[ 1.2 -4.1 -6.5 -2.4 -6.1  2.8  9.6  7.1 -8.5  6.2 -1.7  5.1  0.9  0.6
  4.2 -2.8 17.3 -0.5 11.0  4.4 -1.2 -1.2 -7.1 -3.0  7.9 -1.4  4.7  2.1
  1.2 19.8  0.6 -8.2 -3.0 -1.6  3.0  6.6 -4.2 -6.3 -7.7 10.7 -0.8  3.4
 -3.1 -1.3  4.6] -> R/H
[ -7.0   8.0   5.0   1.4   9.2   5.2  -6.0  -6.5   6.4 -11.9  -7.3   5.3
 -12.1   1.8 -13.9  -2.1  11.2  -2.2  -9.7  -6.3   9.8 -13.6  21.4  -2.3
  14.5   2.8   1.0   9.4   9.2 -41.4  11.0  -2.2  13.6   8.4  13.5   6.4
  13.7   4.0 -12.6  15.5   6.8  -9.0  -3.2  -7.3 -14.3] -> U/M
[ -3.5  10.4   5.5  -8.2  10.9   4.0  -9.1  -8.7  -1.6 -17.4  -7.0   4.6
  -7.5  -2.0  -8.3   1.8   2.0  -5.8 -22.7  -5.5   1.2 -13.8  25.6   0.5
   9.9   1.3   2.6   2.3  16.9 -11.5   7.4   4.1   9.8   8.4   3.9  -6.6
   6.8   5.4  -3.9  -1.7   2.2  -6.8   4.1  -2.6  -8.7] -> U/M
[ -2.7   7.3   5.2  13.0  12.3   0.5 -10.1 -10.0  13.4 -16.2  -0.4  10.9
 -19.3  -0.5 -22.6  -9.2  -6.4 -12.8 -13.3  -4.1   4.2 -17.5  23.6  -2.2
   7.9   3.4  -4.9   7.2   3.0 -13.2  11.1  62.3  20.0   8.0   2.3   3.9
   2.6   9.2 -15.5  11.6   0.1  -1.9  -8.7  -2.2  -4.8] -> U/M
[ -8.9   3.0   7.1  -5.2   7.6   5.4 -10.1  -5.9   4.2 -11.3 -10.5   2.3
  -7.3  -0.5 -12.0  -2.1   4.1  -4.0  -9.5  -5.2  -5.0  -6.8  18.3  -2.7
   8.4   0.3  -0.7   1.5  13.0 -31.1  12.2  18.4   7.0   7.1   7.5  -5.6
  -2.6   3.9  -5.4  -4.6   2.4  -2.4   4.8  -1.8 -11.7] -> U/M
[  0.4  10.3  -6.1   5.1  -2.2  -6.6   4.9   3.3  -0.2   1.3  -6.3  17.5
   0.9  -4.9  -6.6  -9.5   6.9 -10.1  -0.6   3.2  -7.2  -3.8  -3.1  -4.2
   7.8  -0.5   3.7  -1.8   2.3  42.0   2.4  57.5   6.2   3.8  -2.7  -1.5
 -18.4  -3.6 -17.0   2.2  -1.7  11.4  -6.0   2.8  12.0] -> R/N
[ -0.3  11.4 -10.4   2.4  -0.8  -4.3   7.3   4.9  -3.2  -1.7   2.7   7.5
   0.9  -1.8  -0.9  -3.8  15.5  -8.0   8.3   6.7  -5.7  -4.4  -4.1  -7.3
   4.9   0.7   5.7  -0.3   4.5  42.9   4.2  22.7  -3.2  -4.7   1.9  14.0
  -6.8  -5.1 -13.7  10.6  -0.3   0.3  -7.9  -1.3  19.4] -> R/H
[ -0.6   7.5  -5.2  -1.0  -1.1  -0.6   5.3   2.4  -4.3  -1.9  -0.9  10.9
  -5.0  -1.2  -3.9  -2.6   6.1  -3.7  -1.2   4.6  -1.3  -9.3   3.7  -2.7
   8.5   0.6   4.5   4.2   0.5  20.8   2.3  26.6   7.7   2.9   0.1   6.8
  -4.6  -2.5 -13.0  12.0   0.0   5.1  -7.5  -4.6   4.6] -> R/N
[ -0.9  14.6   6.7   2.8  19.4   1.5  -8.5  -7.5   3.2 -17.9  -0.2  11.5
 -19.1   0.0 -16.3  -9.2   9.9 -12.2 -21.7  -6.1   7.3 -21.5  29.8  -0.8
  11.9   0.4   2.2   4.5  17.1  -8.0   8.3  42.4  18.5  12.1   2.1  -7.6
   7.1  11.8 -18.2   8.9   2.0  -6.2  -5.1  -6.8 -16.7] -> U/M
[ -1.9  12.8   5.6 -15.9   8.3   4.3  -5.0  -6.1  -2.8  -7.4  -9.1  -0.8
  -3.6   2.5   2.4   6.3  15.2   0.9 -29.7  -2.4   4.5  -9.0  19.6  -6.9
  14.9  -3.1   7.4   3.0  20.1 -39.6   4.6 -33.9   8.8   7.2   3.3 -10.4
  11.9   0.9 -11.1  -6.3  11.0 -12.4   9.7  -9.4 -14.9] -> U/M
[  3.3   7.6  -9.9  11.0   1.1  -5.4  11.4   7.1  -2.5  -3.1   5.7  14.6
  -7.2  -0.3  -3.8  -8.6  18.1 -10.6  10.3   7.9  -2.6 -12.9  -0.8  -4.9
   9.2   1.6   4.5   3.9  -0.1  42.8   3.7  33.4   2.2   4.1  -1.0  22.0
  -4.1  -2.7 -22.3  24.3  -1.4   7.2 -15.1   0.3  16.7] -> R/H
[-12.5   3.5   6.6 -16.0   2.2   9.6  -5.5  -6.0  -3.4   0.3 -21.5  14.1
   1.5 -10.7  -6.2  -0.7   2.6   2.6  -7.8  -0.5   0.1   4.2  11.6   2.2
   9.3  -0.1   2.9  -0.4  13.9 -17.2   8.3  -0.4   2.2   5.4  10.4 -21.7
 -12.5   1.5   5.5 -12.0   2.8   1.4  10.0   1.6 -10.7] -> U/X
[ -6.2   2.8  -4.5   5.0   0.1   0.6   6.4   7.6  -6.5  -2.0  -0.4   9.1
   0.8   2.0  -4.7  -5.3  22.3  -8.7  23.4   2.0  -5.6  -1.9   2.2  -4.7
   4.2   1.0   6.9  -2.4   6.9  39.3   8.8  29.8  -9.4  -2.7   3.8  14.0
 -12.8  -3.5  -7.3  15.6  -2.3   5.9  -3.2   6.4  14.6] -> R/N
[ -4.8  -5.4  -6.0   4.7  -6.8  -1.3   8.2  11.7  -5.3   3.0  -1.9   3.4
   3.3   1.6  -3.9   3.6   7.8   0.9  23.1   6.0  -4.9  -4.2  -6.2  -1.6
   9.4  -0.6   4.2   0.5  -3.6   2.0   9.4 -13.7  -5.0  -7.9   9.3  20.8
  -6.4 -10.9  -2.9  21.0   1.0  10.8  -6.7  -4.1   8.8] -> R/H
[ -2.1  10.7  -9.5   8.6  -1.9  -3.4   8.1  10.5   2.1  -4.0  -5.4   9.7
   3.4  -4.9  -0.9  -4.1  21.2  -9.5  11.4   8.2  -7.4  -4.6  -5.2 -10.1
   8.4   0.7   4.2  -0.8   7.2  35.9   5.2  25.7  -2.7  -1.2   3.2  15.1
  -9.3  -4.5 -19.4   9.1   1.8   8.5  -3.5   0.8  13.8] -> R/N
[-10.8  -2.8  -2.8   3.2  -8.5   1.0   1.3   8.0  -2.4   1.2  -8.1  -2.5
   8.9   1.9   5.2   5.5  13.7  -0.2  23.3   1.7  -5.5   6.7  -0.4  -3.4
   0.9   1.8   4.0  -3.4   5.4   1.0  10.3 -11.0 -12.3  -6.0   7.7  20.3
  -9.8  -7.0   1.7   3.1   4.4   5.3   5.6   3.0   3.0] -> R/N
[ -4.9  -4.6   7.2   1.0   7.5   6.0  -9.7  -1.8   3.0  -7.3 -10.4   2.7
  -7.1  -1.9  -8.4  -1.0   2.0  -1.8 -11.6 -10.6   5.6  -6.6  16.3   4.3
  10.6  -2.4   2.0   3.7   7.0 -41.1   7.8   3.7  11.9   5.1   1.3  -6.8
   0.7   5.9   0.4   4.8   2.7   2.4   6.6  -4.1 -13.9] -> U/X
[ -9.8  -0.3  -2.0   5.1  -1.3   4.1   4.0   4.8  -6.1  -3.3  -8.4   9.0
   0.2   4.0  -3.5  -5.5  14.1  -5.1  17.6  -2.4  -2.8  -3.6   4.4  -0.2
  10.6  -0.7   8.4  -0.2   5.5  11.7   9.7  19.1  -0.4  -3.5   6.5  14.8
 -15.9  -1.9  -8.6  13.2   1.4  10.7  -3.7   3.2   7.6] -> R/N
[ -2.8   7.7   4.8 -10.7   7.5   3.8  -3.7  -6.2   0.8  -7.6  -6.4  16.2
 -14.0   2.0 -16.2  -3.1  -5.2  -3.3 -15.6  -2.1   1.8 -17.6  23.9   4.5
  14.8   3.1   1.9   7.4   9.8 -13.5   8.7  14.1  16.4  14.4   4.5  -0.3
   1.6   4.4  -1.9   8.8   2.5  -1.5  -2.8  -2.2  -5.4] -> U/M
[-11.5   8.2  -2.7   4.0  -1.0   1.5  -0.2   4.2  -2.5  -5.7  -7.8   9.9
   0.7   0.9  -6.2  -4.3  19.7  -8.4  16.9   1.5  -5.1  -1.1   6.4  -5.0
   6.6   2.0   6.3   0.6  12.3  24.5  14.2  35.5  -5.8   1.9   8.9  11.8
 -15.8  -2.9 -10.1   7.3   3.0   0.5  -1.8   4.1   8.5] -> R/N
[ -8.0  11.8   7.1   8.3  10.2   2.1  -9.7  -5.7   4.7 -17.8  -9.8   7.6
 -10.9  -0.1 -14.6  -0.8   7.5  -6.8 -12.7  -6.4   2.9 -13.1  24.0  -2.3
  11.6   0.4   3.3   1.1  14.6 -32.4  15.1  25.8   9.4   7.1  -2.9   6.2
   1.8   6.7 -12.7   5.7   5.3  -3.3  -0.3  -4.2 -10.2] -> U/M
[ -8.1  -7.3  10.6  -3.5   0.2   8.2 -12.2  -3.5  -1.1  -2.0 -17.4   6.9
  -3.6   0.9  -0.5  -1.2   7.7   4.7  -2.4  -6.6   6.4  -1.4  10.5   4.3
  10.9  -3.8   1.0   4.0   4.3 -37.3   5.9 -11.0   6.9   2.8   4.9  -9.8
  -2.6   2.2   4.0   1.8   3.7  10.0  11.0  -1.5 -14.5] -> U/X
[-10.7  14.0   6.5  -0.5  13.2   6.6  -8.5 -11.1   5.6 -15.2  -9.0  16.2
 -17.5  -0.2 -18.7  -5.9   8.3  -3.5 -17.0  -5.9   5.6 -11.4  27.7  -1.4
  11.4   5.1  -1.7   6.7  17.6 -18.0  13.9  33.0  19.6  12.2  12.8  -4.5
   2.1   6.2 -10.9   3.6   3.8 -12.9  -2.8  -3.8  -9.8] -> U/M
[-12.0  -8.1  14.5   7.0   8.5   1.8 -17.3  -8.8  15.6 -15.1  -4.0  -3.4
 -11.7   3.1 -16.6   7.1 -19.9  -0.4  -4.9 -13.4   2.1 -11.1  24.0   6.7
   4.8   5.3 -15.8   3.0   1.0 -60.4  16.6   2.9  11.1   2.7   7.7  19.3
   5.8   2.9  13.2   7.1   3.5  -3.0  -2.0   0.7 -13.0] -> U/M
[  6.9   4.9  -9.8  15.6   5.6  -5.1   9.4   9.8  -6.3  -4.7  11.6   8.0
  -6.4   0.4  -1.2 -13.3  18.0 -16.6  21.2   1.6   0.3 -10.3  -2.5  -3.4
   1.0  -2.8   4.9   1.7  -0.4  63.2   0.6  51.7  -4.2  -2.2  -6.8  13.0
  -8.4   2.5 -21.1  17.1  -6.7   7.4 -11.5   4.2  20.8] -> R/H
